Here is a tiny trained network, its code and every weight. The questions are about switching its units off for an input and a target symbol, where a switched-off unit gives its printed mean instead of its output.

import numpy as np


def w(rows, s, z=0):
    codes = np.array(rows[::2]) - 128.0
    scale = np.full(codes.shape[1], s)
    scale[-1] = z or s
    return codes * scale


def norm(h):
    return h / np.sqrt((h * h).mean(-1, keepdims=True) + 1e-5)


def f(y):
    return np.maximum(y, 0)


def softmax(a):
    e = np.exp(a - a.max(-1, keepdims=True))
    return e / e.sum(-1, keepdims=True)


def log_softmax(a):
    a = a - a.max(-1, keepdims=True)
    return a - np.log(np.exp(a).sum(-1, keepdims=True))


def net(x, mask):
    ids = ['ΓΠΦΨαβδζηθλμστω'.index(c) for c in x.split()]
    T = len(ids)
    res = E[ids] + P[:T]
    u = 0
    for l in range(2):
        r = norm(res)
        for j in range(2):
            rows = slice(4 * j, 4 * j + 4)
            q, k, v = (r @ M[l][rows].T for M in (Q, K, V))
            z = softmax(np.where(np.tri(T) > 0, q @ k.T / 4**0.5, -1e9)) @ v
            o = O[l][rows]
            res = res + np.where(mask[u + j], z, o[:, -1]) @ o[:, :-1]
        u += 2
        y = f(norm(res) @ A[l][:, :-1].T + A[l][:, -1])
        res = res + np.where(mask[u : u + 16], y, B[l][:, -1]) @ B[l][:, :-1]
        u += 16
    return log_softmax(norm(res)[-1] @ U[:, :-1].T + U[:, -1])


Q, K, V, O, A, B = {}, {}, {}, {}, {}, {}
E = w([
[151,154,98],'Γ',
[144,183,80],'Π',
[124,54,94],'Φ',
[96,140,162],'Ψ',
[85,139,131],'α',
[162,162,110],'β',
[95,3,176],'δ',
[100,137,115],'ζ',
[124,46,101],'η',
[111,44,61],'θ',
[125,34,151],'λ',
[82,124,162],'μ',
[111,147,109],'σ',
[80,145,157],'τ',
[95,117,131],'ω',
],0.02)
P = w([
[52,137,94],'0',
[187,121,114],'1',
[80,93,132],'2',
[164,133,148],'3',
[188,120,116],'4',
[78,91,131],'5',
[150,107,139],'6',
[189,120,117],'7',
[78,90,130],'8',
[164,136,151],'9',
[189,121,118],'10',
[3,162,188],'11',
],0.021)
Q[0] = w([
[108,140,176],'L0H0',
[119,148,199],'L0H0',
[140,89,2],'L0H0',
[111,105,68],'L0H0',
[152,138,102],'L0H1',
[173,156,38],'L0H1',
[214,176,2],'L0H1',
[175,167,28],'L0H1',
],0.022)
K[0] = w([
[181,123,154],'L0H0',
[181,137,167],'L0H0',
[38,103,57],'L0H0',
[118,99,98],'L0H0',
[159,120,126],'L0H1',
[204,110,145],'L0H1',
[252,103,134],'L0H1',
[206,119,152],'L0H1',
],0.028)
V[0] = w([
[144,76,77],'L0H0',
[196,106,124],'L0H0',
[162,131,139],'L0H0',
[215,132,157],'L0H0',
[162,122,135],'L0H1',
[4,155,107],'L0H1',
[44,144,109],'L0H1',
[128,130,125],'L0H1',
],0.0027)
O[0] = w([
[104,122,123,169],'L0H0',
[125,126,177,61],'L0H0',
[136,129,158,79],'L0H0',
[149,129,211,4],'L0H0',
[117,131,102,114],'L0H1',
[189,114,253,174],'L0H1',
[166,119,200,164],'L0H1',
[122,129,111,131],'L0H1',
],0.006,0.0011)
A[0] = w([
[147,196,170,176],'L0N0',
[251,94,143,2],'L0N1',
[225,194,118,52],'L0N2',
[99,164,155,74],'L0N3',
[169,70,128,97],'L0N4',
[200,100,173,155],'L0N5',
[198,170,110,81],'L0N6',
[188,131,77,90],'L0N7',
[171,162,154,202],'L0N8',
[142,78,90,122],'L0N9',
[125,130,164,135],'L0N10',
[153,120,149,158],'L0N11',
[124,123,133,141],'L0N12',
[98,79,145,95],'L0N13',
[137,116,103,91],'L0N14',
[130,129,99,127],'L0N15',
],0.029,0.0073)
B[0] = w([
[121,117,172,205],'L0N0',
[254,21,137,230],'L0N1',
[103,214,189,244],'L0N2',
[160,142,112,167],'L0N3',
[161,128,75,200],'L0N4',
[111,164,211,223],'L0N5',
[69,164,106,220],'L0N6',
[75,86,95,255],'L0N7',
[84,140,174,210],'L0N8',
[103,111,77,242],'L0N9',
[107,114,111,182],'L0N10',
[127,147,154,170],'L0N11',
[118,129,126,147],'L0N12',
[130,141,183,206],'L0N13',
[132,113,119,174],'L0N14',
[154,113,129,194],'L0N15',
],0.068,0.0088)
Q[1] = w([
[82,159,123],'L1H0',
[195,144,205],'L1H0',
[244,6,180],'L1H0',
[166,61,105],'L1H0',
[53,195,65],'L1H1',
[83,162,20],'L1H1',
[113,155,213],'L1H1',
[22,252,145],'L1H1',
],0.023)
K[1] = w([
[76,159,113],'L1H0',
[223,236,130],'L1H0',
[204,38,170],'L1H0',
[149,20,152],'L1H0',
[74,196,73],'L1H1',
[129,226,40],'L1H1',
[72,60,195],'L1H1',
[5,131,137],'L1H1',
],0.026)
V[1] = w([
[91,119,89],'L1H0',
[102,26,151],'L1H0',
[76,82,123],'L1H0',
[99,112,190],'L1H0',
[75,1,123],'L1H1',
[159,144,189],'L1H1',
[122,164,77],'L1H1',
[151,161,151],'L1H1',
],0.02)
O[1] = w([
[106,88,52,195],'L1H0',
[93,48,169,215],'L1H0',
[128,56,102,229],'L1H0',
[210,99,203,162],'L1H0',
[254,195,40,252],'L1H1',
[51,81,81,181],'L1H1',
[148,143,200,33],'L1H1',
[71,96,133,120],'L1H1',
],0.019,0.0033)
A[1] = w([
[156,96,161,82],'L1N0',
[108,134,142,110],'L1N1',
[184,102,210,217],'L1N2',
[129,158,191,49],'L1N3',
[110,191,96,145],'L1N4',
[106,80,175,13],'L1N5',
[162,83,175,49],'L1N6',
[63,108,142,137],'L1N7',
[117,72,178,1],'L1N8',
[89,57,119,132],'L1N9',
[184,178,26,88],'L1N10',
[154,100,92,188],'L1N11',
[140,234,128,79],'L1N12',
[244,170,114,62],'L1N13',
[192,103,149,195],'L1N14',
[215,6,188,197],'L1N15',
],0.025,0.0098)
B[1] = w([
[131,77,108,150],'L1N0',
[150,142,119,159],'L1N1',
[192,99,208,238],'L1N2',
[64,67,111,178],'L1N3',
[173,95,131,170],'L1N4',
[105,113,33,152],'L1N5',
[110,51,97,155],'L1N6',
[178,168,133,230],'L1N7',
[83,77,47,148],'L1N8',
[138,154,207,197],'L1N9',
[16,91,216,178],'L1N10',
[165,139,202,187],'L1N11',
[43,134,133,153],'L1N12',
[254,90,107,156],'L1N13',
[85,129,66,187],'L1N14',
[106,214,13,252],'L1N15',
],0.056,0.013)
U = w([
[206,232,168,149],'Γ',
[48,196,113,96],'Π',
[115,151,102,224],'Φ',
[152,105,170,84],'Ψ',
[55,110,156,56],'α',
[118,137,172,124],'β',
[197,139,111,208],'δ',
[15,140,133,65],'ζ',
[116,160,75,218],'η',
[67,124,60,209],'θ',
[194,137,118,189],'λ',
[175,9,163,3],'μ',
[56,250,75,39],'σ',
[134,103,183,128],'τ',
[69,78,113,125],'ω',
],0.019,0.0049)

Each question gives the input, a string of symbols that net reads in full, and the target symbol t.
The units are the heads (4 rows each of Q, K, V and O) and the neurons (one row each of A and B). Each row of codes is followed by its name. A weight is (code - 128) times the scale printed after its matrix; where a second scale follows, it is the last column's (O, A, B and U).
mask holds one flag per unit, layer by layer, with each layer's heads first. A switched-off unit (its flag False) gives its mean, the last column of its rows in O or B, instead of its output. The means were averaged over made-up inputs and are rounded, as every weight is.
A unit's drop is (log p(t) with every unit on - log p(t) with that unit switched off) / (log p(t) with every unit on - log p(t) with every unit switched off).
The circuit of an input: a set's keep is (log p(t) with only the set's units on - log p(t) with every unit switched off) / (log p(t) with every unit on - log p(t) with every unit switched off). Starting from the 12 units with the biggest drops (on a tie, the unit counted first), units are removed one at a time, each time the one whose removal leaves the highest keep (on an exact tie, the one counted first), for as long as the keep stays at least 0.8.
units of the circuit, in order: the units of the circuit, biggest drop first
most important unit: the unit with the biggest drop
top k neurons: the k neurons with the biggest drops, biggest first
k most important neurons of layer l: the k neurons of layer l with the biggest drops, biggest first
heads that matter: for each layer, one digit per head in row order, 1 if its drop is at least 0.15 and else 0, layers parted by /
input β Π μ α μ τ ζ μ Γ θ, target ω: heads that matter	01 / 00
input σ Γ Γ σ μ Γ Γ Γ Ψ ω σ, target σ: units of the circuit, in order	L0N6
input θ τ Φ α δ Γ, target θ: 2 most important neurons of layer 0	L0N6; L0N0
input τ Γ Ψ ω ω, target ω: 2 most important neurons of layer 0	L0N9; L0N7
input Γ Γ β Π η Γ μ δ, target δ: top 4 neurons	L0N1; L1N15; L1N2; L0N4
input μ β Ψ α Φ Γ β Γ θ θ Φ θ, target μ: top 3 neurons	L0N4; L0N1; L0N3
input Γ β η θ Γ Γ Φ Γ μ, target Γ: heads that matter	11 / 01
input μ μ Γ Γ σ μ ω β Γ Π Γ ω, target μ: heads that matter	00 / 10
input σ Φ μ η η μ μ Π Γ ζ Γ Γ, target σ: heads that matter	11 / 11
input η σ θ ω, target μ: top 4 neurons	L1N2; L0N5; L0N1; L0N2
input Γ β Γ α μ Γ Γ σ λ σ Γ α, target Γ: heads that matter	11 / 01
input μ Γ δ σ Ψ Γ Π, target σ: heads that matter	01 / 00
input Γ θ δ μ λ Γ, target Γ: heads that matter	11 / 11
input η σ Γ α Γ ζ μ Γ μ θ σ, target σ: units of the circuit, in order	L0N2; L1N10; L0N7
input Γ θ Π Γ η Γ Γ ω σ, target Γ: heads that matter	01 / 01
input Γ η Γ Γ μ, target μ: heads that matter	00 / 00
input Γ β Γ σ σ μ θ θ σ α μ η, target Γ: units of the circuit, in order	L0N7
input μ λ σ η θ Γ δ Π Φ, target μ: heads that matter	01 / 01
input μ η μ, target μ: 4 most important neurons of layer 0	L0N7; L0N4; L0N1; L0N3
input μ Γ Γ, target μ: top 3 neurons	L0N5; L0N7; L0N1
input μ Γ η, target μ: top 4 neurons	L0N7; L0N0; L0N8; L0N5
input σ Φ σ β Γ θ λ, target δ: units of the circuit, in order	L0N4
input μ α α Γ α Γ α ζ, target ζ: top 2 neurons	L1N2; L0N9
input μ Π Π η τ θ η Γ δ, target μ: heads that matter	11 / 11
input Γ ζ Γ ω τ Γ μ α θ, target Γ: 3 most important neurons of layer 0	L0N13; L0N2; L0N8
input μ Γ σ Φ θ δ Γ μ δ Γ θ Γ, target μ: top 4 neurons	L0N4; L0N1; L1N2; L0N3
input μ μ Γ μ Γ θ Φ θ, target θ: most important unit	L1N2
